Below are the code and all the weights of a small trained network. Each question names an input and a target symbol and asks about switching units off, where a switched-off unit gives its printed mean instead of its output.

import numpy as np


def w(rows, s, z=0):
    codes = np.array(rows[::2]) - 128.0
    scale = np.full(codes.shape[1], s)
    scale[-1] = z or s
    return codes * scale


def f(y):
    return y / 2 * (1 + np.tanh(0.7978845608 * (y + 0.044715 * y**3)))


def softmax(a):
    e = np.exp(a - a.max(-1, keepdims=True))
    return e / e.sum(-1, keepdims=True)


def log_softmax(a):
    a = a - a.max(-1, keepdims=True)
    return a - np.log(np.exp(a).sum(-1, keepdims=True))


def net(x, mask):
    ids = ['Γαεμξπτφ'.index(c) for c in x.split()]
    T = len(ids)
    res = E[ids] + P[:T]
    u = 0
    for l in range(2):
        r = res
        for j in range(2):
            rows = slice(4 * j, 4 * j + 4)
            q, k, v = (r @ M[l][rows].T for M in (Q, K, V))
            z = softmax(np.where(np.tri(T) > 0, q @ k.T / 4**0.5, -1e9)) @ v
            o = O[l][rows]
            res = res + np.where(mask[u + j], z, o[:, -1]) @ o[:, :-1]
        u += 2
        y = f(res @ A[l][:, :-1].T + A[l][:, -1])
        res = res + np.where(mask[u : u + 12], y, B[l][:, -1]) @ B[l][:, :-1]
        u += 12
    return log_softmax(res[-1] @ U[:, :-1].T + U[:, -1])


Q, K, V, O, A, B = {}, {}, {}, {}, {}, {}
E = w([
[128,124,202,162,184],'Γ',
[114,99,133,148,250],'α',
[62,118,131,118,147],'ε',
[115,35,59,160,154],'μ',
[138,93,137,94,100],'ξ',
[103,98,107,114,101],'π',
[88,82,67,69,140],'τ',
[129,171,78,130,161],'φ',
],0.019)
P = w([
[50,120,1,166,99],'0',
[136,168,245,25,95],'1',
[135,146,240,54,128],'2',
[146,124,242,78,142],'3',
[147,122,236,89,156],'4',
[147,111,234,87,170],'5',
[168,114,235,107,171],'6',
[156,103,231,110,178],'7',
[163,94,226,99,189],'8',
[174,87,225,106,191],'9',
[173,85,228,103,192],'10',
[159,76,220,106,203],'11',
],0.0051)
Q[0] = w([
[122,99,136,137,214],'L0H0',
[118,139,152,143,121],'L0H0',
[159,145,47,80,1],'L0H0',
[138,129,111,126,122],'L0H0',
[239,79,37,81,147],'L0H1',
[116,157,87,87,96],'L0H1',
[176,126,82,57,151],'L0H1',
[154,70,108,79,172],'L0H1',
],0.015)
K[0] = w([
[116,190,74,175,125],'L0H0',
[138,141,147,135,116],'L0H0',
[106,2,161,35,164],'L0H0',
[134,124,127,129,139],'L0H0',
[225,210,37,128,85],'L0H1',
[102,148,102,144,86],'L0H1',
[108,241,57,98,80],'L0H1',
[143,173,112,129,152],'L0H1',
],0.015)
V[0] = w([
[132,91,141,137,140],'L0H0',
[48,178,146,131,86],'L0H0',
[1,87,201,166,100],'L0H0',
[90,80,163,150,130],'L0H0',
[141,93,130,115,128],'L0H1',
[129,126,127,127,127],'L0H1',
[133,118,128,125,125],'L0H1',
[93,221,121,162,141],'L0H1',
],0.0097)
O[0] = w([
[102,150,136,100,105,169],'L0H0',
[194,83,87,118,151,116],'L0H0',
[170,113,70,2,96,254],'L0H0',
[117,144,116,52,95,207],'L0H0',
[105,156,148,124,111,153],'L0H1',
[127,129,129,127,127,125],'L0H1',
[123,140,136,128,122,127],'L0H1',
[183,29,64,126,175,86],'L0H1',
],0.0084,0.0035)
A[0] = w([
[152,106,86,184,8,15],'L0N0',
[165,148,143,188,153,67],'L0N1',
[178,202,81,114,70,87],'L0N2',
[168,169,197,107,111,62],'L0N3',
[157,143,185,84,89,172],'L0N4',
[85,102,119,152,104,95],'L0N5',
[159,196,153,131,128,140],'L0N6',
[105,85,125,121,90,178],'L0N7',
[59,86,142,146,117,110],'L0N8',
[143,58,114,212,71,252],'L0N9',
[140,198,84,136,131,44],'L0N10',
[159,158,119,91,137,3],'L0N11',
],0.015,0.0034)
B[0] = w([
[225,214,117,164,179,124],'L0N0',
[233,122,121,77,110,167],'L0N1',
[40,195,168,50,127,126],'L0N2',
[133,163,82,38,88,205],'L0N3',
[120,81,147,216,206,254],'L0N4',
[108,153,96,116,156,127],'L0N5',
[113,117,98,62,112,148],'L0N6',
[195,139,160,83,172,183],'L0N7',
[155,158,121,131,201,162],'L0N8',
[55,170,183,60,97,149],'L0N9',
[9,112,110,112,54,115],'L0N10',
[77,139,169,133,54,136],'L0N11',
],0.014,0.0072)
Q[1] = w([
[162,118,68,248,74],'L1H0',
[64,46,161,209,104],'L1H0',
[145,155,172,211,3],'L1H0',
[123,138,148,101,223],'L1H0',
[96,98,91,164,105],'L1H1',
[167,182,86,61,188],'L1H1',
[165,185,104,91,158],'L1H1',
[120,132,116,160,101],'L1H1',
],0.02)
K[1] = w([
[131,97,172,50,244],'L1H0',
[194,69,157,108,123],'L1H0',
[109,99,252,114,151],'L1H0',
[157,158,65,202,107],'L1H0',
[91,144,130,95,177],'L1H1',
[125,154,58,183,83],'L1H1',
[134,166,96,154,103],'L1H1',
[123,154,151,97,156],'L1H1',
],0.021)
V[1] = w([
[134,181,176,209,224],'L1H0',
[196,109,84,106,142],'L1H0',
[42,168,28,132,185],'L1H0',
[87,10,135,157,155],'L1H0',
[71,124,125,126,88],'L1H1',
[206,132,110,153,174],'L1H1',
[138,130,139,122,138],'L1H1',
[86,125,136,118,103],'L1H1',
],0.012)
O[1] = w([
[135,226,143,83,185,123],'L1H0',
[157,174,39,106,71,188],'L1H0',
[6,180,134,155,113,252],'L1H0',
[70,52,87,59,200,81],'L1H0',
[125,173,113,130,190,83],'L1H1',
[112,70,148,118,77,164],'L1H1',
[137,117,133,132,104,143],'L1H1',
[132,156,119,132,157,106],'L1H1',
],0.011)
A[1] = w([
[162,92,110,114,198,180],'L1N0',
[104,97,170,157,199,90],'L1N1',
[174,187,106,152,115,1],'L1N2',
[161,150,3,169,203,116],'L1N3',
[129,151,145,41,69,74],'L1N4',
[226,176,153,127,172,147],'L1N5',
[152,175,153,176,148,117],'L1N6',
[94,162,132,105,137,40],'L1N7',
[223,87,158,127,141,24],'L1N8',
[115,176,163,106,141,57],'L1N9',
[169,94,172,180,164,60],'L1N10',
[86,105,156,170,102,130],'L1N11',
],0.011,0.0066)
B[1] = w([
[94,91,239,178,69,216],'L1N0',
[166,131,57,142,135,171],'L1N1',
[59,9,149,121,150,172],'L1N2',
[110,55,210,108,121,142],'L1N3',
[134,127,126,202,153,224],'L1N4',
[168,180,138,90,37,255],'L1N5',
[150,145,131,219,165,222],'L1N6',
[164,76,81,121,132,172],'L1N7',
[43,174,66,125,212,154],'L1N8',
[157,92,91,87,194,212],'L1N9',
[142,118,68,132,47,135],'L1N10',
[154,142,34,114,138,216],'L1N11',
],0.013,0.0079)
U = w([
[233,38,21,151,100,73],'Γ',
[228,161,98,98,117,215],'α',
[162,109,60,185,133,71],'ε',
[10,207,54,160,69,152],'μ',
[168,112,59,243,190,62],'ξ',
[161,121,94,253,69,4],'π',
[164,100,49,91,187,95],'τ',
[122,55,154,138,141,210],'φ',
],0.0036,0.004)

Each question gives the input, a string of symbols that net reads in full, and the target symbol t.
The units are the heads (4 rows each of Q, K, V and O) and the neurons (one row each of A and B). Each row of codes is followed by its name. A weight is (code - 128) times the scale printed after its matrix; where a second scale follows, it is the last column's (O, A, B and U).
mask holds one flag per unit, layer by layer, with each layer's heads first. A switched-off unit (its flag False) gives its mean, the last column of its rows in O or B, instead of its output. The means were averaged over made-up inputs and are rounded, as every weight is.
A unit's drop is (log p(t) with every unit on - log p(t) with that unit switched off) / (log p(t) with every unit on - log p(t) with every unit switched off).
The circuit of an input: a set's keep is (log p(t) with only the set's units on - log p(t) with every unit switched off) / (log p(t) with every unit on - log p(t) with every unit switched off). Starting from the 12 units with the biggest drops (on a tie, the unit counted first), units are removed one at a time, each time the one whose removal leaves the highest keep (on an exact tie, the one counted first), for as long as the keep stays at least 0.8.
circuit, biggest first: the units of the circuit, biggest drop first
top k neurons: the k neurons with the biggest drops, biggest first
heads that matter: for each layer, one digit per head in row order, 1 if its drop is at least 0.15 and else 0, layers parted by /
input π Γ α Γ Γ ξ, target π: heads that matter	00 / 10
input ξ Γ Γ ε, target α: heads that matter	01 / 10
input Γ π π ξ τ, target φ: top 3 neurons	(L0N3, L1N0, L0N1)
input α Γ τ Γ, target τ: circuit, biggest first	(L1H0, L1N9, L0N3)
input Γ τ φ π μ Γ Γ, target α: circuit, biggest first	(L0H0, L0N1, L1N5)
input τ Γ ξ Γ μ Γ ξ ξ, target μ: heads that matter	01 / 10
input Γ τ φ ε ξ Γ Γ α τ τ τ, target φ: heads that matter	11 / 01
input μ Γ π Γ ε Γ π Γ Γ ε ε Γ, target ξ: heads that matter	10 / 10
input ξ Γ Γ τ ξ τ τ, target α: circuit, biggest first	(L1H0, L0N0, L1N5, L0N7)
input Γ Γ α Γ τ τ τ τ Γ ε π, target φ: top 3 neurons	(L1N0, L0N3, L0N1)
input Γ π τ τ Γ α, target φ: top 2 neurons	(L0N3, L1N0)
input π Γ τ τ π, target π: circuit, biggest first	(L1H0, L0N0, L0N4, L0N2)
input Γ ξ Γ τ μ ξ Γ Γ τ ε, target φ: top 2 neurons	(L1N0, L0N7)
input Γ α μ τ Γ Γ φ ε ξ, target Γ: top 2 neurons	(L0N4, L0N10)
input α Γ Γ τ τ Γ τ Γ Γ ξ Γ Γ, target τ: top neuron	(L0N1)
input Γ α Γ τ ε τ ξ Γ μ φ, target μ: circuit, biggest first	(L0N10, L0N2)
input τ τ Γ μ, target μ: circuit, biggest first	(L1H0, L0N5, L0N1)
input μ ξ Γ τ ξ ξ, target ξ: top 3 neurons	(L1N6, L0N4, L0N5)
input ε τ Γ μ μ μ Γ τ τ Γ, target Γ: top 2 neurons	(L0N4, L0N9)
input τ φ ξ Γ μ ε ξ, target Γ: top 4 neurons	(L0N4, L0N7, L0N10, L1N11)
input Γ τ Γ Γ Γ Γ μ τ π Γ, target φ: circuit, biggest first	(L1H0, L1N0)
input π Γ Γ Γ ε, target π: top 3 neurons	(L0N0, L0N4, L0N7)
input φ ξ π ε, target ξ: heads that matter	00 / 11
input ξ π ξ Γ α Γ, target α: circuit, biggest first	(L1H0, L0N0, L1N5)
